Below are the code and all the weights of a small trained network. Each question names an input and a target symbol and asks about switching units off, where a switched-off unit gives its printed mean instead of its output.

import numpy as np


def w(rows, s, z=0):
    codes = np.array(rows[::2]) - 128.0
    scale = np.full(codes.shape[1], s)
    scale[-1] = z or s
    return codes * scale


def norm(h):
    return h / np.sqrt((h * h).mean(-1, keepdims=True) + 1e-5)


def f(y):
    return y / 2 * (1 + np.tanh(0.7978845608 * (y + 0.044715 * y**3)))


def softmax(a):
    e = np.exp(a - a.max(-1, keepdims=True))
    return e / e.sum(-1, keepdims=True)


def log_softmax(a):
    a = a - a.max(-1, keepdims=True)
    return a - np.log(np.exp(a).sum(-1, keepdims=True))


def net(x, mask):
    ids = ['Δαγλμξσ'.index(c) for c in x.split()]
    T = len(ids)
    res = E[ids] + P[:T]
    r = norm(res)
    for j in range(2):
        rows = slice(3 * j, 3 * j + 3)
        q, k, v = (r @ M[0][rows].T for M in (Q, K, V))
        z = softmax(np.where(np.tri(T) > 0, q @ k.T / 3**0.5, -1e9)) @ v
        o = O[0][rows]
        res = res + np.where(mask[j], z, o[:, -1]) @ o[:, :-1]
    y = f(norm(res) @ A[0][:, :-1].T + A[0][:, -1])
    res = res + np.where(mask[2:14], y, B[0][:, -1]) @ B[0][:, :-1]
    return log_softmax(norm(res)[-1] @ U[:, :-1].T + U[:, -1])


Q, K, V, O, A, B = {}, {}, {}, {}, {}, {}
E = w([
[131,32,70,146],'Δ',
[123,248,204,119],'α',
[152,206,224,67],'γ',
[164,149,40,114],'λ',
[73,149,137,230],'μ',
[110,29,198,142],'ξ',
[92,67,121,199],'σ',
],0.013)
P = w([
[139,138,113,154],'0',
[101,108,93,94],'1',
[127,157,139,127],'2',
[163,134,121,168],'3',
[127,166,151,121],'4',
[77,108,83,73],'5',
[129,161,151,116],'6',
[190,135,130,188],'7',
[130,174,158,113],'8',
[36,105,73,55],'9',
[132,171,158,108],'10',
[249,129,101,234],'11',
],0.016)
Q[0] = w([
[129,125,158,104],'h0',
[208,100,129,144],'h0',
[37,111,116,57],'h0',
[254,121,165,204],'h1',
[110,119,146,138],'h1',
[77,116,133,133],'h1',
],0.026)
K[0] = w([
[151,119,161,99],'h0',
[95,88,95,84],'h0',
[253,118,146,207],'h0',
[31,118,109,66],'h1',
[103,122,166,140],'h1',
[149,112,158,165],'h1',
],0.029)
V[0] = w([
[116,183,5,165],'h0',
[67,158,111,90],'h0',
[58,47,171,101],'h0',
[139,148,101,63],'h1',
[54,159,193,81],'h1',
[224,130,119,71],'h1',
],0.014)
O[0] = w([
[32,185,36,201,79],'h0',
[68,181,109,91,199],'h0',
[166,106,89,5,39],'h0',
[134,206,103,224,177],'h1',
[89,7,166,163,253],'h1',
[198,104,50,180,121],'h1',
],0.012,0.0031)
A[0] = w([
[71,200,135,88,138],'n0',
[125,225,215,117,201],'n1',
[142,143,190,70,125],'n2',
[216,57,127,190,24],'n3',
[139,235,131,148,245],'n4',
[167,187,91,50,169],'n5',
[45,87,99,2,1],'n6',
[124,96,187,209,66],'n7',
[105,88,32,87,221],'n8',
[21,132,102,145,79],'n9',
[52,115,139,144,63],'n10',
[111,154,74,58,103],'n11',
],0.016,0.0069)
B[0] = w([
[154,70,112,173,180],'n0',
[141,110,140,181,251],'n1',
[120,83,193,168,180],'n2',
[176,156,181,138,170],'n3',
[118,179,168,65,232],'n4',
[131,125,4,94,178],'n5',
[94,161,212,156,162],'n6',
[156,158,102,96,209],'n7',
[126,214,206,104,184],'n8',
[123,31,103,122,169],'n9',
[143,88,51,98,148],'n10',
[115,181,92,83,158],'n11',
],0.016,0.011)
U = w([
[137,176,80,119,231],'Δ',
[115,88,65,166,200],'α',
[222,147,127,149,171],'γ',
[74,198,128,223,119],'λ',
[4,133,160,127,13],'μ',
[144,94,164,19,3],'ξ',
[62,196,173,74,29],'σ',
],0.016,0.0048)

Each question gives the input, a string of symbols that net reads in full, and the target symbol t.
The units are the heads (3 rows each of Q, K, V and O) and the neurons (one row each of A and B). Each row of codes is followed by its name. A weight is (code - 128) times the scale printed after its matrix; where a second scale follows, it is the last column's (O, A, B and U).
mask holds one flag per unit, heads first, then neurons. A switched-off unit (its flag False) gives its mean, the last column of its rows in O or B, instead of its output. The means were averaged over made-up inputs and are rounded, as every weight is.
A unit's drop is (log p(t) with every unit on - log p(t) with that unit switched off) / (log p(t) with every unit on - log p(t) with every unit switched off).
The circuit of an input: a set's keep is (log p(t) with only the set's units on - log p(t) with every unit switched off) / (log p(t) with every unit on - log p(t) with every unit switched off). Starting from the 12 units with the biggest drops (on a tie, the unit counted first), units are removed one at a time, each time the one whose removal leaves the highest keep (on an exact tie, the one counted first), for as long as the keep stays at least 0.8.
circuit, biggest first: the units of the circuit, biggest drop first
top k neurons: the k neurons with the biggest drops, biggest first
which heads matter: for each layer, one digit per head in row order, 1 if its drop is at least 0.15 and else 0, layers parted by /
input ξ γ γ γ μ α γ γ γ ξ, target γ: circuit, biggest first	h0; h1
input γ α μ λ γ μ μ, target α: which heads matter	00
input γ γ σ γ α γ γ γ Δ γ α, target γ: which heads matter	11
input γ α ξ γ γ α, target γ: circuit, biggest first	h1
input ξ γ γ Δ λ Δ λ γ μ σ γ λ, target σ: circuit, biggest first	h0; h1
input α α α γ γ γ ξ ξ γ γ σ, target μ: circuit, biggest first	h1; n4
input α α γ α α σ, target α: which heads matter	10
input ξ Δ γ σ Δ α Δ Δ σ ξ γ ξ, target ξ: which heads matter	10
input λ γ σ σ α λ γ μ λ μ α Δ, target μ: which heads matter	11
input μ σ Δ α, target σ: top 2 neurons	n6; n2
input Δ λ ξ λ ξ α, target λ: which heads matter	10
input μ λ γ γ Δ, target σ: circuit, biggest first	n8; h1
input γ Δ σ Δ λ σ λ λ Δ σ λ γ, target σ: circuit, biggest first	h0; h1
input α λ μ λ, target λ: which heads matter	10
input μ σ Δ μ Δ μ Δ γ, target μ: circuit, biggest first	h1; h0; n0
input γ α ξ γ Δ Δ γ Δ, target Δ: circuit, biggest first	h0
input α γ α γ γ σ γ Δ μ σ σ, target μ: which heads matter	01
input γ ξ γ α α λ γ σ α σ, target σ: which heads matter	01
input ξ μ λ α α γ γ λ γ μ λ α, target μ: which heads matter	11
input ξ Δ λ σ Δ ξ, target σ: circuit, biggest first	h1; n6
input α γ γ α γ Δ μ α, target Δ: which heads matter	10
input μ λ γ ξ ξ α, target ξ: circuit, biggest first	h0
